[ -9   2  18 -31   7  -8  27  41  46 -29  30 -25  48 -35  -8  13 -61   7
 -72   3  24 -22  -7  -3 -10  -9 -33  38 -38   7  24  14 -34  50  -6   7]	0
[-22  -5  33  40 -17  23  37 -41 -10  -4  18 -25  35  -9  -1  35   9 -13
  -6  -9  20 -10  -9 -10   2 -55   3  30  20  17 -30  73  -8   6 -32  51]	6
[-29  10  -2  16   9 -23  47  -9  33 -39  25  -5 -16 -44   2   6 -17 -20
 -45  13   7  -3  -8   7 -36   9  15  16 -53 -14  24   3 -19  -1  -9 -31]	5
[ 86 -39  38  -2   8   4 -12  18  12 -15 -40 -16  24  39 -21  16  27 -51
  -6 -21  42  -3   8  15  19   4 -40  -3  30  -4  48  -1  39  11 -54   0]	3
[-35  41 -40  -8   7   9   6   1  27   3  -8  -1   1 -52  16 -28 -30 -18
 -13   7  11 -16  46 -13 -11 -23  49   4   3 -43 -15  55  35  -8  91 -37]	6
[ -6  42 -28 -51  30 -22  23 -12 -13   9   3 -32 -21 -32   2 -53 -23  14
 -38 -69  51  -8  69 -22  57 -10 -44 -38 -11 -10  13 -12  51  10  22  21]	1
[ 67 -21  11  10 -17 -21  -3  25  -1 -33 -46 -42  34  46  12   0 -39 -25
  13   1  37   6 -45 -10  36  12 -25 -20  50 -37   3  19  32   8 -16  -4]	0
[ 12   6 -12 -47  16  29 -27  -2 -14  10   0  13   6  -6  20 -10 -11   0
 -23 -26  -7 -26  50 -13  10 -12  -2   4 -52  33  -4  -8  51  -3  -9  -1]	4
[ 53   9  -1  23  -1  33  13 -33   0 -22 -42   4  17  26 -11 -32  -2 -38
 -55  15  -7  13  -8  -5  21  42 -12 -51  16  14  50  34  38 -16  -5 -36]	3
[ 46 -22   4   7  16 -15   1  16 -11  -3 -15  18  66   7  13 -26 -19 -44
  45 -21  -8 -54   1  23  14  63   3  18 -40 -13  57 -46 -46   9 -31 -13]	2
[ 13  12 -32  17  17  31 -34 -24  -3  11   9  28 -14 -18   9  -4 -14  18
 -13 -17 -17  -4  87 -29   2  35 -19  -7 -62  73  19  25  -7 -22 -61  55]	7
[-44  40  -3  39  13 -19   2  20 -31   9 -13  53  27 -15  38 -44 -34 -34
  43  -3  -4 -27  -7   8 -35 -22  17  27   1 -46  12  13 -41   2  22 -28]	2
[-16 -21 -10 -16   2  25 -39 -24 -18   8  19  11 -18 -42 -10  -7 -10  -2
  34 -25 -49  -6  16   9  18  59  48  33 -97  37   9  27 -40 -30 -22 -15]	5
[-64   7 -11 -71  -2 -43  11  17  -8  -8  21 -40  46  -9  20  15   4  25
 -23 -77  24  33 -49 -18  25  42  32   4  15  -2 -49  12  -7 -22 -55 -63]	1
[ 32  -5 -36  -2  11 -29   2  46  18  20 -52  46  -6   2 -11 -65  -8 -22
 -37   6 -55   4  -2   8  33  62 -27  17  17  -5  34  79  22 -16 -28 -34]	2
[ 37 -46 -10 -10  13 -14  -9  11  49 -24   8   3  49   6 -11 -29 -11   1
 -20 -58 -13  -6  -6  -4  -9  11  38 -23   9  26  18 -12  13  -9  18   8]	7
[ -23   27    3   32   20   26   -8   32  -26  -16    3   41    5   -7
   18  -22  -53  -16   36  -16  -11    8   33   18  -23   28    4   46
 -108  -13  -10    4    8   -6    8  -34]	5
[ 22 -21  14  -3 -11 -14 -20  11  48  20  -7  -7  59   3  -4  19  23  -8
 -14 -15 -18  -8 -26 -20   6   5 -37  -9  15  29  26  10 -29   7  -6  17]	7
[ 32   0   6  20  10 -27   3  -3   1  -5   3 -12   8  25 -16   0   8 -29
  27   7   6  -9   5  -1  13  24  60 -35  32 -14  30  10 -15   1  -6   2]	5
[-54 -20  -2 -25  20   8 -17 -18 -15  15  32  -4  26  19  -8 -20  -2  47
  34   1 -16  36  56  11  23   4  36 -69  10 -15 -44 -85   9 -10  -3   5]	4
[ 23 -25 -39 -29 -17 -36 -46  29  -4  19 -25 -15   9 -49  24 -92  10  28
 -33 -15  36 -17  23  -9 -34  49 -77  46 -65  -5  77   9 -11  -8 -13 -16]	1
[ 28   0 -38 -26   8 -28  23  21 -36  13  -4 -19  17  21  22  16  20  22
   6 -15 -43 -56  19 -28  18  44  71  12   0  37 -29  22   0 -54 -43 -13]	4
[ 14 -17  17 -11  18   9 -17  48  18 -18  -5  14   2   4   0  30 -40  -6
 -24   0   6  -8  39  13  -3   7 -26   5  15   6 -16  -8 -35 -17  -4  22]	4
[ -2 -13  21  21  17  34 -11   2  14 -13 -34  30  32  49  18  -3 -29 -22
  -1  16 -31  17   1   6   9   9 -52 -36 -20   7  16 -38  10   3 -37 -13]	4
[  3   7  33  -4  25  -3  -5   5 -22 -19  -6   7  36  31 -33 -31 -11  10
  40 -57  25   7  13   5  34 -31  -1 -16  84 -17 -17   3 -32 -16  -9  38]	3
[ -6  56 -11   3  24 -27  37 -16 -79  17   7  36   3 -46  33 -51 -31   3
   9   0   0 -22  13   9   0 -35 -27  29  54 -22  26  -7 -41  24  41 -13]	2
[ 30  33 -12 -35  16  -1  27  56  72   8  33 -19  35 -23 -41  46  -7 -10
 -57 -41  50  11  39 -13  34  90  11   5 -40  26 -51  30  14  19   5   5]	3
[-11  21 -13  29  16   6  70  -1 -37 -32  22  53   9 -20   9 -71 -15 -25
 -55  22 -22 -42  68  17   0  31 105 -56  36 -14  13  31  26 -59   8 -21]	5
[ -7 -12   7  -4   7 -22  28  19  49 -36  13  19  36  26  19 -28 -29 -17
 -17  53  -4 -24 -23  15 -27  -1  56  -3   3 -53   0 -34   5  -1   9 -12]	5
[-29 -10  -7 -33  34  -3  44  17  -7 -18   3 -33  45  25  16   8 -41 -14
  25  -6 -28   5  10  18  43 -15  72 -23  43 -53 -48 -22 -11 -27  44  -8]	3
[  2 -48 -24 -27 -14  -9  -2   0 -24 -14   7 -39 -14 -33 -23   5 -20  23
 -19 -21 -13  -5 -37  12  -8  28  10   9   6  30  60  17 -60  -4 -17 -30]	0
[-52  -1  28  28  26 -31  -7 -21 -45  -2 -10  -8 -23  -4  35  -8 -47  24
  49 -11 -14  38   0  -8  21 -25  11  21  68 -24 -31  15 -36  -9  10 -58]	1
[  5  21   0   4  -4 -23   1   2  18 -19 -17  12  31 -26 -25 -70  16  20
  34  12  32  -4   3  -5  -9   3  58   6  32 -44 -20   9  71   8  11  -1]	0
[  4 -12  37  44   4 -11 -12  18  58  -7 -20  33  39  13   8  17  -1 -46
 -23 -19  12 -19 -12 -15 -19  11 -40  10  -8  19  37  45  12  22 -51 -33]	7
[-27  15 -26 -16  -3  35  23 -34  14 -15 -24  -8  -6   4  18  40 -32 -12
 -48 -14  12  -2   8 -14  24  48 -82   5 -60  25   3   2  33 -24 -64 -26]	4
[-31 -14  33 -43  -4  18  -7  -1 -37  -3  16  24  25  15  28 -36 -38 -15
 -47   1  23 -60  14   6  29   0  -8  -4 -14 -23 -15  29   1  -8 -29 -30]	3
[-18  19  -4  27 -24  -4 -17  28  49  18  -4  40  43 -23 -10 -62  29   0
  -4   2  60  45  -8  -4 -29  19 -48 -28  17 -32 -11  18  23  31   6  -5]	6
[ 13  42 -36 -14  14  24 -17  48  11 -18 -58  -4  16  -3 -13 -49  13  -8
 -22 -36 -48  16  24 -18  -8 -39  -5   9 -75  -3  -5  79  60 -46   2  25]	6
[-52 -19  41   6   5 -28 -13  35   8  24  -1 -19  13   4   9  -1   3  10
   0 -15 -27  44  -5  -9   6 -86  11 -32  77 -25 -35   4 -20 -21  34  -2]	1
[  4   3  19  51   0  42  54 -13  -6  26  21  -1  79 -14  -5 -18 -10 -21
 -49  31 -21   7  33   6  10  41  18  -6 -13  25  17  40  17  24  55 -42]	3
[-48  -5   0  -7   0  14   7   4 -49  19  -3  -6  -1  16  21  61 -15  -6
  32 -27 -33  48 -52  20  18 -30 -13 -11  46  -1 -52  17 -19   3  33   2]	7
[ 61 -47  26 -40  36   1  -2  16  10  -9 -17  -1 -15  16 -54   6  12 -36
  62 -73 -54  27 -85  31  70   4  80 -52 -10  27  -4 -22  60  70  16 -21]	0
[ -9 -24  -5  -8   9  -5   4  27  20   6  21  14  60  19  -3 -29 -21   8
 -36 -18  40  29  22  11  -7  40  -2 -13  34  -4   1  -7  55  41   8 -53]	4
[-28  20  19 -13 -13  16 -23  -7  13 -41  -3   9   4 -24 -26  14 -29  42
  19   4 -18   9 -39  -4 -29  -9  44  10  16  -3 -29 -39 -31 -38  20 -50]	0
[ 41  32 -41  11   6  -8  16  44  15   4  -5   5 -14 -29 -21   6 -48  14
 -54 -21  12 -58  94 -17  13  65 -29 -17  28  19  16  26 -44 -56  75  12]	7
[ 22  -1   9  38  31  29  37  10   3   0  10  27  19 -47  13  13 -13 -35
  11  -7 -30  14  72   7  36  77  76  -2 -15  23 -45  13  23 -27  12 -58]	3
[ -2   8  16   5 -19  16  -2   5  43   9  41 -12  79 -38 -16   0   2  -1
 -43 -18  24  28  11 -21  15  76  30 -19 -35  26 -52  29 -17 -10  19 -13]	3
[ -24   -8  -21    2  -38   29   10   -7   37   30    8  -12  -37  -54
   24   17  -38  -12 -114   47   20  -13   29  -12    6   61  -36   -8
  -45   15   -9   54   -1  -23   42  -10]	1
[-47 -28 -39  33  21 -10 -35 -12  60 -41 -18  42 -34   1   2 -72 -73  21
 -10  11 -12  18  36 -11  -6  71  -4 -37 -19  -5   1  18 -47 -46 -39  -1]	4
[-21 -15  15  45  -8  27  37  55  10  -2  34  34  29 -11 -18  12 -58 -35
 -15  -6  27 -48  54  38  -3  85  -4  -1 -40 -13  11  -6 -63 -21  28  -7]	5
[ 37  -1  24  -9  19 -14 -28  21  -8 -14 -42 -25 -26  17  30  29 -13 -17
 -16  13  -5  24  -4  -6  -3 -21 -11   2  15 -11  15  -9  13  -3  -4 -40]	1
[ 12 -29 -47   8  16 -20  37  36  25  32 -31 -40 -15 -20  18 -15 -40  20
 -21  32 -40  -7  58   4  10  16 -62  20  14 -15  60 -32 -33 -25  70 -18]	1
[-36 -16  46   3  30 -41   8 -29  20 -14  18 -29  70  10   9 -40  -3  18
   7  51 -22  27 -11  -2  14 -38  12 -13  19 -46  13  -7 -21  68 -21 -41]	6
[ 14  -5  -2  12  -2  20  22   4  30  33 -16  -2  35 -12   3  25  11 -34
 -24  22 -24   0 -20   4  14  72  14  -4   4  36  42  17 -21  23  17 -23]	1
[-13  53  -8 -27  23   5  34 -41 -43 -14  -7   6  60  -1  -3 -54 -21   9
   6  41 -32 -21  16  18  38  38  29  13 -42 -44 -17 -18   7  -1   0  22]	2
[-68 -62   5  27 -20 -37 -13 -44  -9  26  67 -17   1 -32  10 -15 -42  41
 -30 -21  33 -30  38 -19   0  12  -8   7  29  19   3  60 -61   3  -8 -18]	7
[  7  15  -3  -9  -8  27  -5 -44 -36  18  -4  -7  28 -61 -24 -32  51   5
  19 -30 -29  -4  -8  -5   6  14  21  27 -39  40   7  37 -25 -26  14  15]	3
[ 54   0  19   0  -1  19 -24 -15 -31 -39 -20  41 -17 -30 -14 -62 -16  14
  -3   0   2 -46  16   1  -4  26  31  17 -32  20  19   8  46 -11 -24 -29]	0
[-26 -22 -16  56  17   5  59  -8  -3   0  -2  19 -13  32   1 -55 -23  36
 -12  43 -89  41 -31   8   3 -17  14 -22  -9   5 -30  28  10  10  12 -12]	6
[ -7 -37  24  27  12 -11  22  34  31   4 -24   8  30  54  -8  20 -23 -51
  16  -8 -16   0  -9  30  25  -8 -32 -32   9 -42  21 -48  -4   1 -37 -10]	2
[ 38  -9  22  57 -14   9  -1  10  55  -5 -10 -19  43  29 -14  30 -11 -37
  -7   7 -14  48 -24 -11   0   3 -37 -41  19  14  42 -10 -41 -11   8  14]	5
[-11  18  -7   5   8  -6 -13  23 -52   3  -3  -2   7  -3   6   6 -28 -26
  36   2  48  24  21  40  -5  39  -2  21 -42 -61 -30  -1   4  23  -1  15]	2
[ 82  55  28 -19  -6  -4 -29  48 -50 -49 -65 -16  -5  -6  41  15 -50 -34
 -27  44  22 -30   8 -16  38  48 -45  -2 -25 -41 -15  35  16 -27 -15 -45]	0
[-85  31   0   7  18 -29  32   0 -68   4  44  26  45 -61 -32 -85  -1  31
  -1 -91   9   2  43  14   8  -5 -19   9 -17  -2   1  31 -59 -16 -44  35]	2
[ 32  18   8  58   3  -6  11  37  24  -3   4  39  12  20  14 -13 -15 -26
  -3  -6  27  24  25 -13  -8  13 -29 -16  -1   8   2   9  20   1 -37  15]	5
[ 58  12  29  19  11  34  -5  32  -8 -21  -8  24  69  41 -17  -2  -4 -43
 -23  16  23  -2  26  16  -7  55  64 -48  55  -1  19   4   1  -5  11 -23]	3
[-51  -8  58  18  -6 -31  27  -3 -17  -9  15 -26  47 -24 -38 -28  18  10
  -1   9  51  -2 -43  43 -25  19  11  10   8 -57  -2  -9 -38  45  51  -4]	1
